Each row is followed by its group and then its class within the group.
[0 22 11 6 -1 -5 7 5 5 -10 -6 -2 19 6 5 13 -12 -3 2 -7 29 -6 1 -5 31 -4 4 -8 -16 -9 2 9 -17 23 8 4 -15 -7 13 9 14 -17 -89 10 7 -2 -3 0 11 32 -45 -32 26 5 -8 21 21 2 31 -13 -7 46]
(34).(81)
[-1 13 16 1 -22 -9 1 9 33 -69 21 -9 -45 1 7 96 25 -8 -12 5 5 5 0 8 -15 -4 -5 -2 49 -18 5 13 -78 -68 -18 -64 13 13 -15 -24 -9 -12 48 -2 3 -12 12 -9 8 11 39 -13 8 -8 6 3 12 -7 -24 -18 55 13]
(32).(89)
[8 43 -2 -6 -7 -6 22 -6 -5 -22 18 -4 7 16 8 55 -31 -1 0 -20 37 -6 2 -27 22 -10 9 -19 11 -5 10 19 2 -20 -6 0 -31 -8 30 -6 2 -30 -74 8 20 5 -9 1 18 38 -35 -35 57 12 -14 9 20 -4 36 -14 -6 53]
(34).(96)
[-6 17 2 7 -7 -14 16 17 35 -30 21 -1 -30 2 16 60 8 -1 -11 -6 2 5 -1 -11 26 0 -4 -1 25 -5 9 16 -37 -52 -16 -22 -34 12 1 0 -11 6 14 -6 23 1 1 -3 -10 -6 21 -6 7 -7 1 -5 32 0 -13 -7 25 11]
(32).(94)
[-1 13 7 9 -11 -32 29 12 30 -34 16 10 -12 2 16 52 5 -17 -11 1 -15 2 -1 -16 68 8 -5 -7 2 -14 10 21 -50 -42 -8 -3 -71 10 18 15 3 14 -56 0 43 -3 -3 -4 0 -4 -10 17 10 16 -10 11 45 4 -2 -15 20 24]
(32).(83)
[-9 35 4 6 9 -11 20 7 22 -7 -4 4 22 12 12 15 -11 -1 -3 -10 35 -8 4 -15 46 2 1 -9 -20 0 4 7 -4 26 -3 15 -53 -7 10 1 -2 -8 -87 5 50 3 -3 3 15 18 -35 -22 32 2 -10 29 45 11 31 -9 14 46]
(34).(96)
[-17 38 19 13 -23 -30 8 13 70 -68 -2 10 -21 12 13 75 22 -13 -8 3 -18 12 -1 24 51 2 -7 2 28 -22 -8 18 -74 -41 -16 -20 -64 9 6 -6 9 -1 8 6 90 -7 10 -9 15 -10 11 24 14 -18 -9 47 56 16 -19 -7 59 24]
(32).(94)
[3 35 10 10 4 -12 21 17 8 1 -1 13 19 2 4 24 -8 -6 -10 -11 19 -12 5 -28 47 1 0 -14 -31 -8 9 8 -11 27 2 21 -38 -14 14 2 5 -23 -86 8 29 1 -9 6 5 19 -59 -13 31 11 -13 26 46 6 41 -28 -8 75]
(34).(96)
[-4 20 20 6 -18 -22 11 17 41 -45 10 11 -14 -2 9 49 15 -14 -5 -3 -23 7 0 11 34 0 -5 3 -2 -20 5 6 -59 -50 -6 -26 -28 10 7 13 12 9 4 5 32 -6 15 -8 3 -3 4 7 -21 20 -13 5 38 -8 -19 -10 31 15]
(32).(94)
[-8 10 4 8 -17 -32 -7 17 44 -38 0 21 -35 13 6 58 12 -10 -7 -1 -37 12 0 16 55 5 3 3 28 -32 -1 35 -48 -40 -13 0 -57 1 16 -7 -6 -3 -7 5 73 -7 3 -2 15 -27 -5 43 25 -35 -8 42 41 20 2 -3 3 34]
(32).(83)
[-12 15 22 19 -10 -37 19 21 67 -33 -8 25 -17 -10 15 31 36 -25 -15 -4 -60 -1 -4 6 73 9 -9 6 -7 -17 6 20 -58 -27 -1 -11 -40 11 1 34 0 22 -13 8 55 -1 -2 -8 -7 -25 -16 36 -22 4 -15 32 57 13 -2 -23 26 35]
(32).(83)
[-6 -10 0 5 -14 -24 -11 11 30 -23 -7 23 -29 0 -2 27 18 -13 -1 3 -50 10 -5 24 38 3 11 7 10 -21 -10 24 -38 -30 -7 -4 -18 5 6 0 -6 2 23 4 49 -4 6 0 2 -33 2 48 -6 -20 -10 28 18 18 -5 -5 -10 9]
(32).(83)
[-2 10 3 0 -6 -5 15 31 8 -20 21 6 -50 -8 4 73 26 -7 -24 11 11 2 1 -28 -17 -2 -12 -8 19 -13 13 0 -45 -48 -29 -50 22 6 -14 -37 -26 -8 77 -4 0 -12 6 0 -13 -13 34 5 -10 7 6 -17 23 -10 -21 -38 28 22]
(32).(94)
[-3 44 18 3 -23 -30 12 -1 28 -54 6 16 -33 15 -4 78 21 -12 -26 -7 -29 5 -4 3 17 3 -14 -9 23 -21 -2 4 -46 -45 -11 -4 -46 3 12 -6 3 -3 51 -2 39 -6 5 -7 -4 -26 20 48 29 -11 -12 21 36 7 -1 -16 48 17]
(32).(83)
[13 45 5 -8 -16 -14 19 -14 -11 -36 16 4 -13 25 -3 73 -17 0 -16 -19 37 -6 3 -16 26 -1 -12 -25 23 -15 10 14 -7 -10 2 27 -82 -15 34 -10 6 -28 -60 -3 34 1 -9 1 18 9 -27 8 88 -20 -7 28 31 0 34 -10 4 53]
(34).(81)
[-12 22 -7 15 10 2 -6 7 41 -24 14 -6 -19 24 20 36 -2 21 -12 -2 45 -7 1 -7 47 -5 -8 -6 49 -8 -2 29 -13 28 0 28 -78 -14 6 1 -7 -29 -55 -3 29 -2 -4 -4 44 -6 -24 -44 67 -78 25 47 52 27 31 12 -5 53]
(34).(81)
[9 18 4 4 -12 -11 -8 -6 2 -40 12 -5 -22 17 1 63 -2 4 -9 -5 32 -2 0 -5 18 -7 0 -18 37 -13 -3 28 -35 -11 2 -3 -25 -12 14 -14 2 -36 -45 5 3 -5 3 0 25 15 -27 -18 65 -40 4 32 11 7 34 -19 -2 57]
(34).(81)
[-17 27 11 11 -17 -23 -1 10 59 -60 4 10 -42 10 11 72 29 -6 -13 3 -24 14 -5 18 22 -2 -3 4 43 -19 -9 18 -57 -45 -22 -38 -39 9 -6 -11 -7 -1 62 -7 66 -6 6 -11 11 -25 30 27 21 -33 -2 32 36 16 -21 -5 55 8]
(32).(83)
[4 48 21 2 -19 -13 23 15 28 -61 18 14 -46 1 2 91 24 -7 -29 -7 -1 2 1 -12 4 -1 -28 -10 31 -21 10 -7 -53 -52 -6 -9 -46 6 14 -3 5 -6 65 -5 21 -11 2 -8 -1 -18 22 23 20 -8 -1 3 47 -12 -11 -23 49 21]
(32).(89)
[-11 34 11 18 -2 -12 11 8 81 -66 17 -14 -32 0 28 65 26 3 -12 -6 -9 -5 -5 -4 23 -1 -12 0 64 5 7 22 -61 -49 -2 -45 -26 17 -9 30 -8 9 22 1 12 -9 8 -18 18 2 30 -33 7 -29 15 8 27 5 -4 1 62 9]
(32).(89)
[-9 49 24 13 -20 -40 36 4 66 -48 -2 9 -5 -6 19 59 19 -32 -2 -13 -59 1 -2 -4 49 9 5 0 7 -6 5 19 -53 -65 -9 -39 -30 19 7 33 2 26 -7 7 64 0 7 -11 -9 5 10 25 -9 36 -27 11 42 10 -4 -20 61 16]
(32).(83)
[-3 38 -3 -2 -15 -12 26 14 32 -63 31 -7 -50 14 26 104 4 -2 -15 0 21 11 1 -23 1 -4 -3 -12 50 -5 12 27 -42 -80 -38 -46 -38 13 27 -28 -16 -4 38 -1 47 -2 7 -6 14 2 36 -14 27 -2 1 -10 39 2 -24 -13 52 18]
(32).(89)
